Below are the code and all the weights of a small trained network. Each question names an input and a class and asks about switching units off, where a switched-off unit gives its printed mean instead of its output.

import numpy as np


def w(rows, s, z=0):
    codes = np.array(rows[::2]) - 128.0
    scale = np.full(codes.shape[1], s)
    scale[-1] = z or s
    return codes * scale


def f(y):
    return np.maximum(y, 0)


def log_softmax(a):
    a = a - a.max(-1, keepdims=True)
    return a - np.log(np.exp(a).sum(-1, keepdims=True))


def net(x, mask):
    res = np.array(x, float).reshape(1, 8) / 4 @ E
    y = f(res @ A[0][:, :-1].T + A[0][:, -1])
    res = res + np.where(mask, y, B[0][:, -1]) @ B[0][:, :-1]
    return log_softmax(res[-1] @ U[:, :-1].T + U[:, -1])


A, B = {}, {}
E = w([
[133,124,141,132,118,127],'x0',
[61,22,41,149,76,59],'x1',
[253,134,72,124,90,139],'x2',
[130,132,120,126,133,130],'x3',
[92,159,143,10,32,113],'x4',
[54,127,96,195,53,255],'x5',
[102,235,96,221,86,53],'x6',
[132,127,138,132,123,126],'x7',
],0.0079)
A[0] = w([
[159,103,114,164,195,109,183],'N1',
[123,104,114,91,132,151,80],'N2',
[117,33,151,79,164,206,75],'N3',
[68,164,122,172,73,188,77],'N4',
[129,42,121,110,119,127,110],'N5',
[98,196,85,185,90,132,93],'N6',
[123,26,114,204,151,86,118],'N7',
[162,100,149,152,179,70,118],'N8',
[125,84,124,135,98,89,82],'N9',
[178,117,110,115,84,139,215],'N10',
[134,148,134,52,86,76,123],'N11',
[169,99,155,182,140,134,180],'N12',
[110,110,80,122,106,98,62],'N13',
[123,168,119,138,135,70,101],'N14',
[109,66,71,177,93,95,136],'N15',
[112,149,110,135,79,180,68],'N16',
[86,132,106,62,105,149,133],'N17',
[213,110,67,162,142,151,148],'N18',
[156,136,145,88,160,93,108],'N19',
[195,82,123,119,101,148,160],'N20',
[147,141,168,119,156,8,73],'N21',
[106,102,94,106,89,93,112],'N22',
[160,197,199,156,139,181,61],'N23',
[105,188,187,106,177,177,111],'N24',
[113,167,138,29,50,97,143],'N25',
[147,139,141,175,169,131,130],'N26',
[76,199,134,175,106,107,78],'N27',
[124,87,109,145,116,114,100],'N28',
[191,134,101,127,129,141,108],'N29',
[149,157,113,162,98,99,171],'N30',
[162,164,71,137,102,125,130],'N31',
[77,134,151,122,154,118,254],'N32',
[166,184,169,138,133,171,139],'N33',
[151,122,149,113,120,81,86],'N34',
[78,126,168,136,174,114,126],'N35',
[169,130,97,123,109,137,245],'N36',
[144,124,139,90,166,181,101],'N37',
[95,127,110,158,129,229,74],'N38',
[124,131,123,169,91,174,55],'N39',
[56,125,124,143,207,136,189],'N40',
[119,173,117,174,106,68,56],'N41',
[104,88,114,146,98,100,55],'N42',
],0.012,0.0098)
B[0] = w([
[127,160,140,203,80,220,218],'N1',
[191,162,152,153,119,134,144],'N2',
[236,142,155,209,208,102,206],'N3',
[151,67,82,83,134,143,204],'N4',
[152,193,153,116,225,104,173],'N5',
[175,120,178,143,202,174,202],'N6',
[106,202,88,140,126,123,207],'N7',
[167,123,82,76,82,217,187],'N8',
[143,181,126,79,121,112,152],'N9',
[68,98,184,139,119,79,217],'N10',
[137,168,83,200,69,206,194],'N11',
[82,146,114,198,97,162,204],'N12',
[123,187,70,86,191,82,153],'N13',
[186,68,187,138,210,145,172],'N14',
[81,188,132,67,150,117,218],'N15',
[136,86,74,57,141,210,162],'N16',
[146,141,144,189,130,122,178],'N17',
[87,82,141,130,96,86,213],'N18',
[105,86,76,28,127,188,178],'N19',
[130,100,154,150,103,89,196],'N20',
[169,51,76,3,135,192,203],'N21',
[108,177,129,114,146,107,174],'N22',
[73,190,53,59,184,61,193],'N23',
[123,156,102,101,119,42,201],'N24',
[160,162,108,245,87,169,223],'N25',
[119,178,80,159,58,172,183],'N26',
[207,96,162,174,179,75,193],'N27',
[149,196,128,75,148,96,153],'N28',
[131,105,121,131,139,53,169],'N29',
[107,89,199,145,167,133,199],'N30',
[122,86,165,130,115,61,176],'N31',
[50,61,197,156,61,145,245],'N32',
[83,170,119,88,119,39,206],'N33',
[135,97,101,95,113,128,152],'N34',
[179,84,115,126,67,44,179],'N35',
[44,74,210,118,102,123,234],'N36',
[123,158,109,185,201,97,177],'N37',
[180,83,71,52,111,191,198],'N38',
[214,83,38,27,118,182,158],'N39',
[75,74,142,160,84,77,225],'N40',
[210,145,154,193,198,161,175],'N41',
[137,150,68,56,160,54,153],'N42',
],0.0066,0.011)
U = w([
[184,62,19,64,117,178,60],'0',
[222,142,158,170,241,120,54],'1',
[87,245,49,89,144,70,54],'2',
[84,113,147,129,96,139,255],'3',
[90,113,149,130,99,136,240],'4',
[88,110,143,130,99,135,224],'5',
[124,187,65,192,46,175,80],'6',
[88,45,143,129,73,64,14],'7',
],0.012,0.009)

Each question gives the input, the list of numbers given to net, and the class t.
The units are the neurons (one row each of A and B). Each row of codes is followed by its name. A weight is (code - 128) times the scale printed after its matrix; where a second scale follows, it is the last column's (A, B and U).
mask holds one flag per neuron, in row order. A switched-off neuron (its flag False) gives its mean, the last column of its row in B, instead of its output. The means were averaged over made-up inputs and are rounded, as every weight is.
A unit's drop is (log p(t) with every unit on - log p(t) with that unit switched off) / (log p(t) with every unit on - log p(t) with every unit switched off).
The circuit of an input: a set's keep is (log p(t) with only the set's units on - log p(t) with every unit switched off) / (log p(t) with every unit on - log p(t) with every unit switched off). Starting from the 12 units with the biggest drops (on a tie, the unit counted first), units are removed one at a time, each time the one whose removal leaves the highest keep (on an exact tie, the one counted first), for as long as the keep stays at least 0.8.
circuit, biggest first: the units of the circuit, biggest drop first
most important unit: the unit with the biggest drop
top k neurons: the k neurons with the biggest drops, biggest first
input [-5,-6,-5,-3,5,-4,-5,5], class 2: circuit, biggest first => (N24 N36)
input [-6,-8,3,-1,7,8,7,-7], class 0: circuit, biggest first => (N4 N16)
input [-8,7,6,5,-4,8,8,1], class 0: top 2 neurons => (N39 N4)
input [-6,-3,5,6,8,-2,2,5], class 6: circuit, biggest first => (N25)
input [8,-8,-8,-6,3,-6,-6,-3], class 2: circuit, biggest first => (N24 N23)
input [-6,1,-7,6,-5,8,3,-4], class 0: circuit, biggest first => (N38 N4)
input [-6,7,-6,4,-8,-3,6,-1], class 6: top 3 neurons => (N1 N7 N8)
input [1,8,4,2,2,5,5,3], class 2: circuit, biggest first => (N15 N13)
input [-1,2,-8,6,-8,-6,-2,2], class 6: circuit, biggest first => (N1 N7 N8)
input [4,-6,-2,2,-7,-5,2,-2], class 6: circuit, biggest first => (N1 N26)
input [-1,-8,-7,-7,3,-4,-6,-3], class 2: circuit, biggest first => (N24 N23)
input [-5,-2,8,-7,-7,6,4,7], class 7: circuit, biggest first => (N18 N31)
input [4,5,-7,-4,-8,-2,6,-3], class 6: top 2 neurons => (N7 N1)
input [-6,8,-4,0,-8,-4,-4,4], class 2: most important unit => N7
input [-6,-6,7,0,-5,8,0,-4], class 0: top 2 neurons => (N38 N39)
input [-4,4,-1,-3,4,7,-6,-2], class 0: top 2 neurons => (N38 N16)
input [8,4,5,0,-5,-6,-8,-6], class 1: top 3 neurons => (N3 N5 N32)
input [-2,2,-6,1,-4,0,-7,-6], class 1: top 3 neurons => (N3 N5 N36)
input [-3,7,-7,5,7,1,5,2], class 2: top 2 neurons => (N13 N42)
input [-2,6,2,7,1,-7,4,4], class 0: top 2 neurons => (N21 N8)
